[122 110 124 118 153] result: 124
[131 129 127 104 122 140 126] result: 127
[135 120 112 153 114] result: 112
[129 150 141 129 123 142] result: 141
[102 142 117 111 147 115 144] result: 117
[148 103 121 132] result: 121
---
[[145, 127, 140, 111, 136],
 [151, 130, 137, 114, 138],
 [152, 130, 136, 115, 138]] -> 151

[[135, 147, 138, 110, 132, 126, 130],
 [131, 148, 149, 105, 132, 123, 129]] -> 135

[[138, 136, 141, 157],
 [135, 124, 125, 132]] -> 138

[[118, 106, 138, 134, 105],
 [132, 117, 136, 119, 149]] -> 118

[[103, 144, 135, 116],
 [136, 144, 143, 102]] -> 103

[[130, 149, 103, 111, 137, 126],
 [111, 115, 141, 104, 120, 138]] -> 130

[[122, 100, 116, 127, 122],
 [133, 133, 139, 122, 140]] -> 122
---
120,122,140,119,134,115,125
136,134,125,129,135,134,153
138,137,121,120,133,132,134
-> 132

132,135,123,140,133,130
99,120,101,133,132,135
130,114,100,110,114,111
-> 114

146,130,138,106,115
111,123,148,137,132
149,157,150,100,109
-> 100

127,126,130,123,125
131,158,121,117,115
134,133,122,122,122
-> 122

131,122,127,136,125
134,131,123,120,122
133,131,115,107,110
-> 107

121,133,123,142,104
135,121,116,112,133
129,144,118,134,115
-> 134

141,140,131,114,126,126
118,135,131,133,124,126
125,111,134,152,130,140
-> 130

141,127,113,131,116,144,123
108,129,102,112,118,132,142
114,141,120,120,147,139,125
-> 139
---
[156 133 130 137 127] 130, 156
[125 133 121 136 119 116 149] 136, 149
[102 115 121 115 133] 121, 133
[131 158 136 120 107] 136, 158
[155 144 139 146 114 126 105] 146, 155
[142 141 158 113 144] 158, 158
---
Q: 125	101	131	112	119	127	138
A: 101

Q:
132	154	138	136	132	149	141
119	157	133	140	123	137	136
A: 157

Q:
104	138	112	112
158	105	148	150
110	104	105	102
A: 104

Q:
122	107	123	139
120	123	118	140
A: 123

Q: 99	131	133	114	123	144	140
A: 131

Q: 149	130	138	149
A: 130

Q: 149	101	134	121	128	128
A: 101
---
Input:
[[144 128 132 141 150]
 [124 142 146 105 135]
 [116 127 125 117 112]]
Output: 144

Input:
[[115 124 137 127 120]
 [152 152 136 123 143]
 [117 123 131 130 119]]
Output: 115

Input:
[[115 124 140 129 125]
 [119 139 130 151 135]
 [130 132 122 134 135]]
Output: 115

Input:
[[112 145 143 119 133]
 [152 118 125 147 125]
 [125 118 122 119 145]]
Output: 112

Input:
[[121 148 136 114 119 122 140]
 [115 145 138 114 117 123 140]
 [123 149 135 116 114 121 141]]
Output: 121

Input:
[[146 113 142 118 111 136]
 [141 126 126 124 124 128]
 [148 104 148 117 114 139]]
Output: 146

Input:
[[128 118 143 126]
 [133 137 133 150]
 [106 141 127 112]]
Output: 128

Input:
[[115 125 145 121]
 [129 125 132 128]
 [110 127 154 125]]
Output: 115

Input:
[[114 143 104 151 141]
 [147 100 151 108 140]
 [106 140 146 105 144]]
Output: 114
---
(131, 119, 102, 143, 147) ==> 102, 147
((116, 157, 133, 121, 114, 119, 133), (138, 135, 142, 114, 126, 124, 124), (129, 126, 136, 124, 129, 122, 152)) ==> 114, 157
((126, 145, 130, 122, 139), (136, 106, 128, 133, 115), (137, 137, 132, 119, 136)) ==> 128, 145
(145, 133, 128, 108, 154) ==> 128, 154
(100, 130, 118, 148, 107, 111, 106) ==> 148, 148
((132, 124, 120, 116, 140), (98, 121, 125, 135, 119), (116, 122, 114, 113, 133)) ==> 125, 140
---
Input: [131 126 129 111 127 105 137]
Output: 129

Input:
[[131 129 150 131 133]
 [120 118  98 120 139]
 [115 124 105 115 140]]
Output: 150

Input:
[[113 125 128 125 144 141]
 [112 137 118 147 101 134]
 [141 141 129 138 127 113]]
Output: 128

Input:
[[155 132 129 114]
 [153 141 129 124]
 [128 135 156 121]]
Output: 129

Input: [152 116 146 104 144]
Output: 146

Input: [106 127 141 125 130]
Output: 141

Input:
[[107 116 136 117 117 117 110]
 [134 132 123 117 118 127 140]]
Output: 136
---
[107 126 142 129]
107
[106 125 102 145 112 117]
106
[107 113 156 132 140 131]
107
[142 150 138 120]
142
[130 125 150 111]
130
[127 144 109 106 129]
127
[ 99 123 153 118]
99
[157 105 129 142]
157
[139  98 113 106]
139
[128 127 128 155]
128
---
[124 104 133 127 132 129] Out: 129
[142 100 129 131] Out: 131
[140 110 102 121] Out: 121
[128 150 130 130] Out: 130
[104 139 109 133 111 125] Out: 125
[128 149 155 139 132 133] Out: 133
---
[[127 113 129 128 143]
 [107 129 116 141 137]
 [113 131 124 139 158]] --> 113

[109 145 130 116 125 158 143] --> 145

[106 139 113 124 133] --> 139

[110 127 118 103 142 135 107] --> 127

[[131 132 121 129 151 137]
 [136 119 126 132 114 126]] --> 132

[119 132 153 147] --> 132
---
Input:
[[124, 127, 123, 128, 132],
 [119, 120, 114, 133, 119],
 [123, 131, 115, 152, 141]]
Output: 128

Input:
[[120, 139, 120, 119],
 [121, 140, 123, 139],
 [126, 122, 103, 136]]
Output: 120

Input:
[[144, 121, 134, 130, 131],
 [126, 110, 114, 114, 158],
 [135, 121, 145, 112, 120]]
Output: 130

Input:
[[128, 132, 124, 116, 128, 118, 130],
 [126, 135, 122, 124, 129, 124, 140],
 [127, 122, 125, 133, 130, 105, 123]]
Output: 118

Input:
[[133, 140, 120, 128, 120, 130, 127],
 [141, 137, 135, 138, 135, 156, 128],
 [120, 122, 140, 119, 127, 128, 133]]
Output: 130

Input:
[[146, 123, 142, 127, 122, 137],
 [145, 122, 142, 124, 122, 136],
 [141, 132, 119, 113, 107, 132]]
Output: 122

Input:
[[129, 129, 128, 128, 129, 150],
 [129, 129, 128, 129, 151, 153],
 [129, 132, 155, 145, 129, 128]]
Output: 129

Input:
[[151, 102, 117, 127, 134, 127, 125],
 [146, 118, 106, 131, 124, 125, 124],
 [151, 107, 106, 130, 129, 125, 124]]
Output: 127
---
[[115 120 136 136 140 131 127]
 [110 142 129 129 130 116 130]
 [150 112 113 114 119 139 117]
 [152 112 113 114 117 137 119]
 [131 135 112 112 131 138 113]
 [118 141 133 132 120 111 136]] gives 115

[[130 123 127 120 123 118 139 115 122]
 [122 119 130 120 124 133 138 136 122]
 [137 135 137 144 124 138 113 134 118]
 [115 115 140 112 121 140 138 144 119]
 [127 125 126 118 121 120 144 117 120]
 [122 114 135 119 128 132 134 135 125]
 [142 141 103 143 127 144 149 137 152]] gives 130

[[124 134 132 132 122 129 121 133 116 132 120]
 [130 143 115 121 133 123 120 135 128 140 135]
 [140 140 111 119 134 122 122 145 114 145 141]
 [110 141 117 150 119 125 101 116 146 148 117]
 [121 124 133 118 124 123 124 118 123 132 121]
 [102 125 130 112 113 126 147 103 123 105 108]
 [130 123 128 118 133 119 120 130 113 143 137]
 [146 139 106 121 133 125 127 147 112 140 140]
 [129 113 142 127 138 117 115 116 126 141 138]
 [148 139 106 125 132 128 128 146 112 136 140]] gives 124

[[127 119 114 128 144 124 101 141 147 118 123 143 132 128 155 120]
 [121 123 130 111 132 126 121 123 139 124 124 146 127 135 144 133]
 [125 123 114 126 113 134 134 137 131 149 135 132 139 130 114 133]
 [140 124 117 145 134 129 125 122 137 132 108 150 138 125 118 132]
 [117 130 126 126 121 140 149 120 140 119 124 119 139 115 129 136]
 [125 133 124 127 147 122 134 128 130 120 113 141 137 143 126 130]
 [148 130 149 121 136 118 125 123 137 116 129 139 135 131 120 129]
 [131 106 132 130 130 129 143 121 141 131 115 127 138 123 144 133]
 [118 125 121 128 141 135 118 129 121 121 117 126 120 118 139 124]
 [116 120 117 140 130 129 137 121 123 128 121 131 125 118 130 118]
 [123 118 125 123 137 130 126 127 145 124 125 120 122 124 133 136]
 [118 112 134 130 124 124 134 137 132 133 126 134 137 144 114 112]] gives 127

[[126 123 130 153 120 115 118]
 [126 126 130 152 120 116 118]
 [126 124 130 155 120 113 117]
 [126 130 130 150 120 117 119]
 [126 129 130 154 120 114 117]
 [126 116 130 153 120 115 118]
 [126 140 130 150 120 117 119]
 [126 126 130 152 120 116 118]
 [126 131 130 151 120 117 119]
 [126 135 130 154 120 114 117]
 [126 128 130 151 120 116 118]] gives 126
